[128 = 0]

[152 118 125  60 111 130 132 144 154 129 142 134  83 147 156 147 135 151
 117 122 138 161 131 145 106 121 134 127 146 158 107 144 134 121 112 130
 134 108 102 121 140 173  98 160  95 134 128 121 183  99 122 130 115 150
 116 114 156 126 122 145 108]	J752
[142 129 126  38 121 116 132 142 163 137 122 135  88 164 165 132 126 131
 124 134 149 144 104 138 121 119 144 124 152 156 113 120 140 115 100 103
 139 111 116 137 134 181  97 105 126 150 134 130 189 102 127 137 123 142
 123 106 215 122 123 139 106]	j584
[138 135 132  48 114 111 137 125 152 131 123 136 103 167 149 106 121 129
 120 139 141 127  96 132 107 116 137 110 140 137 119 103 143 117 105 125
 141 113 123 135 148 148 117 101 122 142 121 128 166 103 126 127 123 141
 119 113 210 123 143 139 120]	j584
[152 118 131  51 117 128 138 128 145 142 119 140  88 147 156 135 133 161
 115 133 139 153 130 144 114 132 141 113 145 145 100 126 123 120 114 127
 128 108 114 148 142 165  93 116 116 139 137 108 160  93 128 124 119 142
 120 105 202 133 135 144 106]	J315
[175 118 143  33 120 131 145 141 156 133 121 138  70 153 179 141 136 157
 115 121 131 148 125 138 112 116 141 114 145 205 114 118 129 143 116 124
 132 103 113 148 132 174  89 101 115 137 146  87 177  78 130 131 126 147
 113  84 223 126 142 155  96]	j322
[167 123 117  65 124 129 134 127 159 120 125 138  90 158 174 126 137 147
 124 131 144 159 141 145 106 118 140 134 150 153 108 148 139 121 135 133
 143 107 107 126 144 160  95 125 105 144 138 131 158  90 128 131 110 145
 118 109 196 126 127 149 100]	J315
[140 122 131  33 126 110 129 139 160 127 130 130  99 166 155 136 139 145
 129 134 134 136  97 136 113 121 138 116 143 147 123 103 133 112 112 123
 141 105 111 134 156 160 104 109 113 143 132 125 163 107 126 124 123 137
 130 115 206 124 117 142 125]	j584
[147 129 131  58 127 129 138 134 146 119 119 141 105 155 151 130 128 136
 125 124 139 137 113 131 107 119 138 115 140 134 127 113 122 129 115 128
 116 127 132 143 128 160 106  99 117 138 138 109 170  98 128 132 116 136
 128 110 195 127 141 142 106]	J315
[160 118 131  87 112 152 147 130 174 134 125 139  82 140 148 136 130 148
 117 141 144 154 115 143 103 120 153 159 149 168  98 179 137 121 153 129
 175 104 120 125 145 173  89 156  99 134 145 126 206 111 140 138 123 146
  95 120 177 126 138 149  97]	J882
[146 129 133  40 121 109 135 142 137 129 116 136  97 155 153 135 123 147
 120 128 138 142 107 136 107 117 139 103 141 136 118  94 120 121  96 124
 127 103 114 143 148 150  96  94 115 136 135 108 146  92 116 128 118 142
 115  99 228 126 138 137 100]	j322
[155 124 120  73 113 129 130 146 153 125 129 142  84 153 155 140 129 136
 121 130 139 149 124 135 103 118 143 142 151 164 107 160 149 118 114 115
 143 107 106 126 151 174  90 132 110 142 138 134 182  98 138 124 117 147
 119 116 169 124 104 135 104]	J752
[136 123 120  25 126 112 133 137 162 125 129 129 116 167 156 135 123 133
 127 130 135 132  95 129 114 124 142  94 142 142 131  68 132 113  84 126
 131 118 126 146 133 140 112  71 145 150 132 109 168  92 122 128 118 138
 117 101 238 133 132 143 123]	j584
[149 128 125  53 126 127 128 145 160 128 125 134  95 153 157 137 131 144
 137 127 139 147 105 139 112 117 134 115 148 147 109 102 133 114 101 125
 128 107 113 138 160 162  92 128 123 152 141 110 167  94 130 137 119 154
 121 103 205 139 149 143 118]	J315
[145 120 125  67 114 150 134 138 160 128 121 127  93 156 150 144 108 146
 121 129 135 152 127 140 108 123 142 131 137 153 110 134 135 128 112 125
 124 108 114 133 138 177  91 121 103 132 136 107 154 106 129 137 120 145
 123 111 185 136 130 141 106]	j322
[148 138 126  62 131 123 136 145 145 127 119 136 103 149 147 130 114 141
 126 123 128 135 123 135 111 123 134 111 141 142 114 113 125 118 111 126
 136 108 122 136 135 149 106  99 116 130 129 110 151 111 140 129 126 135
 122 106 200 125 133 140 111]	J315
[158 110 122  83 123 147 144 139 159 127 131 155  83 139 147 146 137 151
 118 124 145 156 129 146 107 124 136 164 143 159  98 177 146 127 139 129
 134 111 104 123 145 178  80 176  98 135 116 121 179  98 126 126 125 149
 122 122 156  94 111 142 100]	J752
[139 134 118  26 131 108 133 136 142 111 120 119 116 180 150 144 126 101
 116 142 141 133 100 126 111 103 136 128 148 146 125  97 133 126  96 135
 130 114 131 128 135 166 107  97 131 147 142 119 189  94 128 134 104 137
 124 108 216 132 107 142 114]	j313
[149 138 125  23 135 102 120 145 158 115 119 117 108 182 155 144 114 115
 129 134 142 129  81 128 116  94 135 109 145 124 132  75 139 116 100 111
 155 124 128 132 144 148 121  71 124 154 130 130 173  96 124 141 122 132
 122 109 246 134 135 144 117]	j584
[169 113 121  70 114 139 138 124 160 128 132 142  73 144 152 143 129 158
 124 123 141 157 131 146 103 118 141 142 149 168 105 168 147 113 123 125
 137 110 100 119 151 168  77 162  99 134 139 122 181  94 132 131 120 153
 116 120 169 132 109 137 105]	J752
[118 116 127  51 123 115 131 127 140 133 117 126  99 177 140 138 117 131
 130 127 137 143 108 136 130 138 147 123 146 142 116 123 145 120 100 116
 132 115 131 130 144 165 114 124 121 138 132 125 170 109 134 132 138 144
 118 114 200 125 112 131 122]	j584
[139 129 124  53 130 117 127 139 149 113 125 123  92 149 158 119 139 138
 118 124 134 142 132 125 110 104 142 107 142 138  90  97 122 128  84 125
 120 139 110 147 136 175  97 119 124 144 130 102 181  82 124 128 118 138
 119 113 171 127 136 151 135]	j322
[157 114 122  75 104 134 141 136 145 126 131 133  84 147 154 147 147 150
 124 127 133 155 137 148 102 121 140 138 145 152 102 164 142 128 109 110
 125  97 111 139 135 187  88 179 104 133 147 127 181 108 146 138 126 154
 125 117 142 134 113 149 107]	J752
[158 125 122  47 131 114 134 155 160 116 131 137  95 155 163 135 134 148
 118 127 143 153 126 139 114 121 149 108 156 149 103 115 129 122 116 119
 144 104 108 145 152 162  94 113 113 140 139 108 159  89 131 128 116 145
 114 116 219 121 131 142 135]	j322
[163 113 132  78  98 144 141 126 149 128 131 144  82 146 150 143 136 158
 125 135 140 172 143 146 104 137 149 164 147 162 101 177 141 136 128 128
 126 103  86 127 146 171  80 169 100 134 133 122 186 100 139 133 130 152
 117 116 134 128 113 150  92]	J752
[132 132 121  57 131 106 138 139 141 121 121 120 107 171 151 135 117 116
 123 131 146 133 107 128 143 116 125 112 138 137 119 121 141 117 113 126
 142 112 124 129 139 148 116 104 126 144 130 138 172 102 133 126 128 144
 135 119 193 125 117 124 118]	j584
[136 136 114  38 143  95 134 152 156 120 113 118 117 176 142 124 112 106
 104 142 143 113  91 126 118 112 133 121 140 141 134  73 136 101 102 123
 153 125 146 132 143 140 127  71 132 144 154 140 170 102 126 122 115 135
 126 112 252 126 118 132 123]	j584
[158 116 131  80 118 126 145 140 155 129 112 146  89 140 152 135 133 161
 120 123 138 147 133 144 108 133 147 129 152 150 133 136 134 138 115 138
 121 112 108 143 151 167  92 131 101 158 135 111 162  96 126 131 122 148
 122 107 179 114 130 146  92]	j322
[144 128 123  98 115 153 135 120 140 131 135 133  85 137 144 149 136 129
 131 145 148 144 132 141  89 120 145 186 141 170 107 186 157 128 133 137
 142 111 109 110 150 177  88 198 105 138 118 152 197 127 142 140 129 144
 122 142 107 128  96 135 101]	J882
[136 135 123  41 136 110 131 143 149 114 122 123 101 156 157 133 134 138
 126 131 136 130 105 132 117 120 131  99 143 143 122  82 123 116  96 124
 130 123 113 131 144 159 116 112 111 153 129 109 158  97 125 126 127 137
 127 115 207 131 126 142 131]	j584
[156 104 126  73 105 135 138 134 146 133 128 147  71 144 157 149 147 162
 125 122 137 167 114 152  98 131 144 156 150 162 104 176 141 122 125 125
 127 117 103 117 153 171  58 175  95 147 145 115 181 104 137 152 127 146
 114 115 139 122 125 153  95]	J752
[160 107 121  74 112 131 129 135 148 134 128 136  73 138 155 138 123 166
 123 129 139 166 143 148 103 143 146 130 144 164  94 163 163 116 120 124
 137 106 102 123 141 162  75 172  94 133 134 119 157 103 145 128 133 147
 116 129 148 122 118 149 103]	J752
[153 121 131  89 109 137 159 131 150 132 130 136  77 139 157 141 136 153
 123 163 128 153 135 143 103 129 138 161 143 159  96 181 145 123 137 125
 133 110  97 123 143 173  81 170 101 134 140 127 161 117 132 136 120 146
 117 122 147 126 111 145 100]	J752
[145 125 113  32 129 117 130 141 152 128 124 137 104 174 156 124 147 129
 119 131 140 136  90 134 107 114 140 119 136 139 131  97 132 111  92 129
 140 108 129 137 143 160 109  87 126 142 135 130 183  99 128 148 120 121
 120 106 228 134 138 139 107]	j584
[144 109 130  26 129 118 132 149 153 129 113 137 114 171 156 121 124 112
 129 137 141 134  89 128 117 113 138 110 136 129 128  77 130 131 103 121
 140 120 132 126 154 145 124  59 129 143 114 107 163  92 120 128 117 133
 122 101 252 137 161 115 116]	j584
[164 124 124  39 127 121 129 138 158 124 118 135 100 150 150 132 134 148
 111 164 140 148 121 139 109 125 145 114 143 137 110 111 130 118 102 120
 138 115 120 145 143 168  94 101 111 140 118 107 161  92 119 133 121 145
 120  94 213 121 160 141 115]	J315
[162 132 124  50 127 119 129 139 157 126 116 136 102 154 163 128 114 155
 117 126 144 146 115 137 110 131 139 112 154 132 113 125 141 125 129 121
 139 110 119 134 146 155 104  97 105 142 140 122 146  93 127 130 121 143
 118 105 227 124 140 153 105]	J315

[145 113 127 143 155 141 102 113 195 164 123 147 119 137  78 164 113 101
 119 115 113 167 127 140 131 129 137 117 136 140 154 128 135 101  92 133
  98 114 109 168 122 134 158 154 125 148 113 107 152 142  72 129 109 145
 108 170 119 170  94  79 145]	j653
[123 122 124  95  98 125 125 125 128 142 118 124 110 111 125 113 138  91
 120 123 113 102 136 117 140 133 117 132 119 132 167 136 129 134 147 129
 135 139 148 128 142 112 133 126 152  97 126 148 115 132 146 126  89 128
 110 133 143 102 102 133  99]	j961
[130 134 140 129 149 130 146 139 152 156 149 107 138 157 104 125 102 155
 119 122  96 148 135 115 141 126 136 131 132 115 103 100 112 118 113 137
  93 111 143 151 124 143 117 130 109 176  96 119 108 134 118 110 168  88
 141 164 133 124 134 122 153]	j961
[135 129  99 133 126 134 122 130 131 123 125 140 117 119 128 134 133 119
 132 129 134 129 151 135 126 129 133 123 129 135 134 140 132 130 130 123
 135 128 121 130 124 128 146 126 136 132 131 129 137 131 119 121 115 142
 126 126 125 135 120 121 126]	j653
[126 151 107 148 104 128 129 117 122 136 113 139 128 119 138 119 137 133
 117 116 131 122 119 138 130 133 135 123 130 138 118 146 129 126 131 126
 148 120 117 114 136 131 126 127 139 119 142 124 117 129 120 121 117 155
 131 130 137 134 133 121 110]	j961
[121 141 127 112 103 126 123 124 128 137 117 141 123 117 137 120 139 109
 123 137 123 112 125 130 133 131 121 124 122 128 142 137 127 126 140 122
 141 128 134 126 141 120 138 130 144 112 134 138 119 134 125 118 100 139
 117 126 132 113 114 130 102]	j961
[135 107 136 122 160 138 121 129 145 134 128 122 127 124 107 147 118 110
 135 123 131 140 123 126 125 132 131 129 125 128 141 120 132 122 116 128
 113 129 127 148 123 122 138 134 123 137 115 120 145 124 119 126 128 123
 127 134 115 141 123 118 146]	j653
[124 123 147 121 161 135 148 149 139 138 138 106 137 139 106 131 110 141
 141 122 110 155 142 114 134 120 129 135 130 112 115 101 119 126 119 141
  91 124 139 142 118 130 108 133 102 165 102 116 125 122 127 134 160  88
 137 148 126 123 130 124 162]	j961
[131 123 148 145 167 137 141 139 154 142 138 111 155 148  96 146  99 145
 137 120 110 162 131 120 138 118 135 134 134 115 110 101 128 119 112 140
  88 118 130 147 113 137 121 134 102 170 110 108 128 130 116 141 161  95
 142 152 128 138 143 115 163]	j961
[127 153 141 158 129 121 144 140 133 138 141 103 146 153 128 121 113 181
 135 136 116 135 137 139 127 119 144 124 138 122  76 113 119 127 114 132
 112 104 134 124 123 141  99 124 104 161 117 107 107 131 129 135 176 105
 151 150 135 121 152 125 151]	j961
[124 106 112 109 118 131 116 128 131 130 118 135 112 110 131 127 141  94
 125 120 126 117 127 122 116 131 118 129 126 130 165 138 123 127 141 126
 132 150 130 131 137 111 144 128 155 103 131 138 135 133 128 122 102 136
 113 123 127 123 112 129 109]	j961
[138  88 118  90 139 144 103 131 149 132 121 137  91  98 101 154 129  66
 126 112 117 122 128 123 130 129 108 128 121 134 195 123 142 116 131 131
 110 150 129 152 131 106 159 121 146 107 118 141 147 135 113 122  76 116
 102 124 114 137  88 115 115]	j653
[124 163 128 105  74 139 132 109 144 171 122 121 113 131 127  95 132 119
 108 138  80 107 133 124 150 137 129 124 128 144 129 145 124 130 139 118
 128 114 145 130 150 129 105 122 142 127 116 136  76 144 137 112  98 132
 119 167 150  84 103 130  89]	j653
[138  94 114 120 132 137  96 121 144 126 111 163 111 107 104 156 127  78
 122 118 136 132 113 139 128 136 119 128 126 138 185 124 134 117 130 126
 134 147 113 149 129 111 165 136 146  98 137 130 160 131 108 126  83 146
 104 117 116 153  96 106 128]	j653

[128 125 132 127 119 138 115 144 113 135 137 117 133 134 128 128 110 117
 130 125 141 133 133 120 144 127 126 113 127 128 133 140 120 123 131 122
 134 130 130 131 128 124 124 118 128 133 124 119 129 129 135 129 139 132
 143 131 129 142 130 140 130]	T
[122 119 117 123 127 130 112 179 157 133 131 104 131 139 114 136 117 130
 148 125 128 139 130 126 146 137 129 118 152 143 126 134 122 120 134 133
 104 119 149 135 123 128 124 126 117 129 124 122 117 118 145 140 151 136
 129 128 114 130 122 132 126]	T
[122 130 127 122 105 135  97 177 135 144 149 109 136 140 109 138 119 118
 140 123 155 151 138 106 160 127 133 118 146 133 116 137 127 115 132 128
 104 127 144 130 130 121 120 130 124 118 124 117 133 124 159 139 149 138
 140 120 119 141 122 135 130]	T
[131 123 131 133 125 131 148  75 103 132 130 147 121 124 123 123 130 124
 112 121 142 116 129 117 118 121 120 122 104 117 133 113 134 138 109 127
 147 140 120 123 133 120 126 128 141 133 121 131 131 133 130 118 111 116
 129 131 142 135 127 125 121]	Q
[131 130 121 123  89 135  88 148 113 139 118 108 139 146 144 131 134 112
 142 120 154 147 137 109 156 127 132 103 154 135 120 132 123 126 133 129
 123 123 150 144 123 148 121 112 123 136 125 120 130 143 149 149 159 138
 145 119 110 138 141 134 136]	T
[133 136 135 128 103 134 100 159 132 151 157 117 138 147  97 131 136 116
 142 139 160 141 143  96 160 130 132 117 127 141 131 126 122 122 148 125
 107 138 137 133 132 106 123 130 114 126 122 103 131 110 167 129 154 143
 146 132 126 152 142 139 136]	T
[145 132 125 120 118 132 128 112 126 141 132 129 122 130 101 123 126 124
 127 129 145 130 137 111 137 125 118 124 125 123 138 131 131 132 121 131
 132 141 121 127 132 120 111 134 133 136 129 125 133 125 134 111 125 119
 128 122 133 134 138  84 132]	Q
[128 128 121 134 113 136 106 158 126 132 119 113 131 134 128 134 118 120
 131 129 138 139 133 119 144 129 130 116 143 132 122 134 121 132 134 127
 120 124 139 133 127 139 131 121 124 129 119 118 129 131 133 136 147 137
 144 127 117 133 125 138 127]	T
[122 131 125 123 113 134 102 159 141 141 137 113 137 141 113 134 120 120
 141 127 147 139 136 115 153 125 123 119 146 137 129 126 126 127 133 131
 110 128 138 137 130 122 117 127 117 125 139 117 124 119 143 134 149 133
 138 127 120 136 129 129 131]	T
[128 125 129 116 120 130 103 175 135 133 119 106 136 135 126 133 126 128
 142 123 133 138 133 123 152 133 132 121 140 134 122 128 120 123 139 126
 107 122 146 135 123 135 125 124 115 123 131 120 120 125 142 138 150 157
 129 132 112 133 126 135 116]	T
[126 128 123 130 126 133 113 158 132 129 129 114 140 134 131 139 126 125
 132 127 130 141 127 124 138 128 131 119 141 131 125 130 116 124 134 131
 116 116 140 134 123 137 128 134 137 125 107 123 125 131 133 137 139 134
 133 130 113 133 129 129 134]	T
[132 125 126 139 157 127 161 103 157 126 129 153 123 115 115 121 138 135
 124 131 120 114 119 140  98 129 135 162 108 116 140 107 140 129 118 135
 136 138  92 120 130 106 125 147 130 121 126 138 134 120  99 114 102 118
 108 119 141 120 134 115 138]	Q
[131 124 127 127 116 134 120 178 143 152 161 110 129 138 106 133 116 121
 144 125 146 142 134 113 142 136 133 115 141 132 135 138 127  87 134 134
 108 132 140 132 125 121 115 135 120 121 127 115 133 117 151 132 140 137
 129 133 122 129 128 133 120]	T
[126 131 126 119 113 132 109 150 137 127 132 121 140 138 121 135 123 124
 140 125 141 141 128 112 145 130 139 113 137 126 122 128 124 125 133 127
 112 127 135 138 124 125 121 128 120 125 129 102 128 121 145 134 145 134
 134 127 119 137 133 132 136]	T
[150 123 127 115 119 137 145  51 125 143 124 147 119 123  97 107 141 105
 104 130 151 121 136 110 107 117 122 125 115 114 153  99 138 138 111 133
 150 175  93 137 137 104  95 147 134 139 117 131 132 138 135 101 111 110
 146 119 181 136 152 115 168]	Q
[128 135 125 122 118 132 103 167 141 138 137 102 140 137 115 129 128 125
 126 115 134 145 138 113 146 129 136 120 152 130 128  59 123 127 139 114
 112 124 136 142 121 125 124 132 115 127 147 107 132 124 141 134 148 139
 136 123 120 141 132 134 129]	T
